Here is a tiny trained network, its code and every weight. The questions are about switching its units off for an input and a class, where a switched-off unit gives its printed mean instead of its output.

import numpy as np


def w(rows, s, z=0):
    codes = np.array(rows[::2]) - 128.0
    scale = np.full(codes.shape[1], s)
    scale[-1] = z or s
    return codes * scale


def norm(h):
    return h / np.sqrt((h * h).mean(-1, keepdims=True) + 1e-5)


def f(y):
    return y / 2 * (1 + np.tanh(0.7978845608 * (y + 0.044715 * y**3)))


def log_softmax(a):
    a = a - a.max(-1, keepdims=True)
    return a - np.log(np.exp(a).sum(-1, keepdims=True))


def net(x, mask):
    res = np.array(x, float).reshape(1, 8) / 4 @ E
    u = 0
    for l in range(2):
        y = f(norm(res) @ A[l][:, :-1].T + A[l][:, -1])
        res = res + np.where(mask[u : u + 16], y, B[l][:, -1]) @ B[l][:, :-1]
        u += 16
    return log_softmax(norm(res)[-1] @ U[:, :-1].T + U[:, -1])


A, B = {}, {}
E = w([
[11,130,164,119,122,108,110],'x0',
[162,201,83,103,95,178,136],'x1',
[149,246,96,162,62,144,91],'x2',
[78,149,158,102,189,190,219],'x3',
[171,93,193,80,39,185,118],'x4',
[127,143,149,40,138,40,80],'x5',
[145,54,41,165,107,163,151],'x6',
[139,134,102,185,49,58,218],'x7',
],0.0012)
A[0] = w([
[125,164,109,163,146,156,53,97],'0.n0',
[96,49,135,87,177,25,98,88],'0.n1',
[2,179,137,139,97,189,164,117],'0.n2',
[148,194,67,176,43,35,101,49],'0.n3',
[201,151,66,179,149,159,197,39],'0.n4',
[173,84,65,182,174,160,194,45],'0.n5',
[238,52,134,159,105,84,120,86],'0.n6',
[101,165,131,185,133,76,182,6],'0.n7',
[160,139,112,132,163,102,102,124],'0.n8',
[96,160,230,93,100,126,44,64],'0.n9',
[93,108,97,167,125,107,133,57],'0.n10',
[163,226,186,135,168,126,159,27],'0.n11',
[123,216,57,153,201,118,36,97],'0.n12',
[96,124,104,158,100,63,105,31],'0.n13',
[153,83,65,30,89,197,34,74],'0.n14',
[176,174,82,219,40,238,93,86],'0.n15',
],0.0034,0.0017)
B[0] = w([
[150,81,131,103,138,91,139,146],'0.n0',
[160,163,90,150,78,254,168,238],'0.n1',
[228,101,107,118,119,147,145,219],'0.n2',
[93,91,174,133,214,216,114,241],'0.n3',
[84,142,212,98,51,145,131,144],'0.n4',
[73,132,169,104,80,113,82,142],'0.n5',
[194,88,27,108,129,139,84,174],'0.n6',
[134,187,210,143,88,75,151,96],'0.n7',
[142,110,118,115,125,170,138,149],'0.n8',
[76,112,171,65,90,102,49,197],'0.n9',
[114,124,134,148,126,79,122,87],'0.n10',
[106,87,119,224,63,144,172,123],'0.n11',
[202,87,142,72,162,111,79,250],'0.n12',
[95,151,144,168,153,130,134,92],'0.n13',
[107,180,205,167,131,62,224,211],'0.n14',
[193,56,31,146,56,151,184,254],'0.n15',
],0.0027,0.00091)
A[1] = w([
[119,159,94,72,217,140,83,181],'1.n0',
[58,19,199,113,175,177,200,63],'1.n1',
[130,188,126,82,170,195,141,155],'1.n2',
[72,71,77,254,173,100,166,84],'1.n3',
[131,102,183,93,179,100,92,190],'1.n4',
[171,25,101,120,104,29,142,143],'1.n5',
[125,204,111,197,148,57,90,126],'1.n6',
[49,177,237,126,83,109,64,15],'1.n7',
[95,217,177,185,189,46,200,34],'1.n8',
[105,94,142,170,147,213,201,111],'1.n9',
[69,181,229,93,64,95,71,3],'1.n10',
[208,123,66,171,112,196,138,127],'1.n11',
[35,46,72,209,85,124,122,104],'1.n12',
[105,168,91,102,186,32,17,82],'1.n13',
[235,211,212,50,143,179,109,163],'1.n14',
[111,191,80,218,29,32,176,141],'1.n15',
],0.0036,0.0019)
B[1] = w([
[169,64,123,125,111,188,95,228],'1.n0',
[126,144,79,178,199,134,51,200],'1.n1',
[130,77,135,157,152,93,85,184],'1.n2',
[48,139,200,143,145,80,151,164],'1.n3',
[137,130,86,100,118,218,133,213],'1.n4',
[152,185,78,169,115,110,58,184],'1.n5',
[123,57,91,102,152,133,136,135],'1.n6',
[79,130,144,56,42,108,113,144],'1.n7',
[182,64,104,109,59,2,187,149],'1.n8',
[70,169,173,159,211,123,117,185],'1.n9',
[62,103,158,79,80,95,126,139],'1.n10',
[117,204,125,109,62,30,106,223],'1.n11',
[106,212,165,145,171,80,85,168],'1.n12',
[127,94,158,141,189,248,172,182],'1.n13',
[77,95,85,180,164,96,102,252],'1.n14',
[135,78,132,102,216,202,116,190],'1.n15',
],0.0035,0.0018)
U = w([
[123,56,168,105,156,38,250,108],'0',
[39,76,201,2,34,132,91,135],'1',
[36,195,166,224,219,86,125,160],'2',
[123,153,194,86,109,132,114,2],'3',
[231,184,48,159,41,86,71,168],'4',
[142,41,107,88,227,253,51,159],'5',
[162,215,158,140,66,220,247,78],'6',
],0.008,0.0064)

Each question gives the input, the list of numbers given to net, and the class t.
The units are the neurons (one row each of A and B). Each row of codes is followed by its name. A weight is (code - 128) times the scale printed after its matrix; where a second scale follows, it is the last column's (A, B and U).
mask holds one flag per neuron, layer by layer. A switched-off neuron (its flag False) gives its mean, the last column of its row in B, instead of its output. The means were averaged over made-up inputs and are rounded, as every weight is.
A unit's drop is (log p(t) with every unit on - log p(t) with that unit switched off) / (log p(t) with every unit on - log p(t) with every unit switched off).
The circuit of an input: a set's keep is (log p(t) with only the set's units on - log p(t) with every unit switched off) / (log p(t) with every unit on - log p(t) with every unit switched off). Starting from the 12 units with the biggest drops (on a tie, the unit counted first), units are removed one at a time, each time the one whose removal leaves the highest keep (on an exact tie, the one counted first), for as long as the keep stays at least 0.8.
units of the circuit, in order: the units of the circuit, biggest drop first
k most important neurons: the k neurons with the biggest drops, biggest first
top k neurons in layer l: the k neurons of layer l with the biggest drops, biggest first
input [3,-3,0,8,-8,-1,-2,1], class 0: units of the circuit, in order => [1.n8]
input [3,0,3,-7,0,-2,-2,-1], class 5: units of the circuit, in order => [1.n13; 0.n1]
input [-2,3,0,5,7,4,-1,4], class 4: 4 most important neurons => [1.n13; 1.n3; 0.n3; 0.n5]
input [-5,-8,5,6,6,-2,3,-4], class 2: top 2 neurons in layer 0 => [0.n12; 0.n14]
input [-3,-6,4,0,4,0,-2,-2], class 1: top 4 neurons in layer 0 => [0.n9; 0.n2; 0.n12; 0.n14]
input [1,1,4,6,1,4,-5,5], class 1: 4 most important neurons => [1.n7; 0.n9; 0.n15; 1.n10]
input [-1,5,1,6,1,0,2,-3], class 2: top 2 neurons in layer 1 => [1.n9; 1.n14]
input [-4,-1,-6,-1,6,-4,8,-6], class 4: 3 most important neurons => [0.n3; 0.n6; 1.n11]
input [7,4,5,7,-4,5,1,2], class 0: 3 most important neurons => [1.n8; 0.n6; 0.n7]
input [-8,4,1,1,-7,-5,1,6], class 2: units of the circuit, in order => [0.n1; 1.n3]
input [7,-1,3,5,6,3,7,1], class 4: units of the circuit, in order => [0.n2; 0.n3]
input [1,-1,-1,5,-2,-8,-7,4], class 0: top 3 neurons in layer 0 => [0.n7; 0.n3; 0.n1]
input [-8,-6,6,5,-2,-6,-4,-3], class 2: units of the circuit, in order => [1.n9; 0.n11]
input [-2,-6,8,-4,-2,7,6,2], class 5: top 4 neurons in layer 0 => [0.n3; 0.n2; 0.n11; 0.n13]
input [4,3,4,-2,7,0,4,-7], class 4: top 4 neurons in layer 0 => [0.n15; 0.n4; 0.n5; 0.n7]
input [3,-8,-3,-5,-7,-2,-8,-2], class 5: 3 most important neurons => [0.n14; 1.n13; 0.n4]
input [-8,-3,-8,-3,7,1,7,-8], class 4: top neuron in layer 0 => [0.n3]
input [-4,-1,8,6,-4,1,-1,6], class 0: 2 most important neurons => [1.n8; 0.n1]
input [-2,-1,-7,-1,-2,2,-1,2], class 4: top 2 neurons in layer 1 => [1.n11; 1.n13]
input [-8,-3,6,4,-8,4,-3,0], class 5: top 2 neurons in layer 0 => [0.n12; 0.n14]
input [-5,4,5,8,2,-3,-4,-7], class 4: top 2 neurons in layer 0 => [0.n3; 0.n15]
input [-5,7,-8,0,-1,-7,6,1], class 4: top 4 neurons in layer 1 => [1.n11; 1.n13; 1.n14; 1.n5]
input [1,0,-7,-8,-7,4,8,5], class 2: top 2 neurons in layer 1 => [1.n3; 1.n12]
input [5,-4,6,1,-8,-2,2,-4], class 5: most important neuron => [0.n12]
input [1,6,3,3,-2,1,-6,7], class 0: top 2 neurons in layer 1 => [1.n8; 1.n15]
input [-1,5,-2,5,-6,5,1,3], class 0: 2 most important neurons => [1.n8; 0.n6]
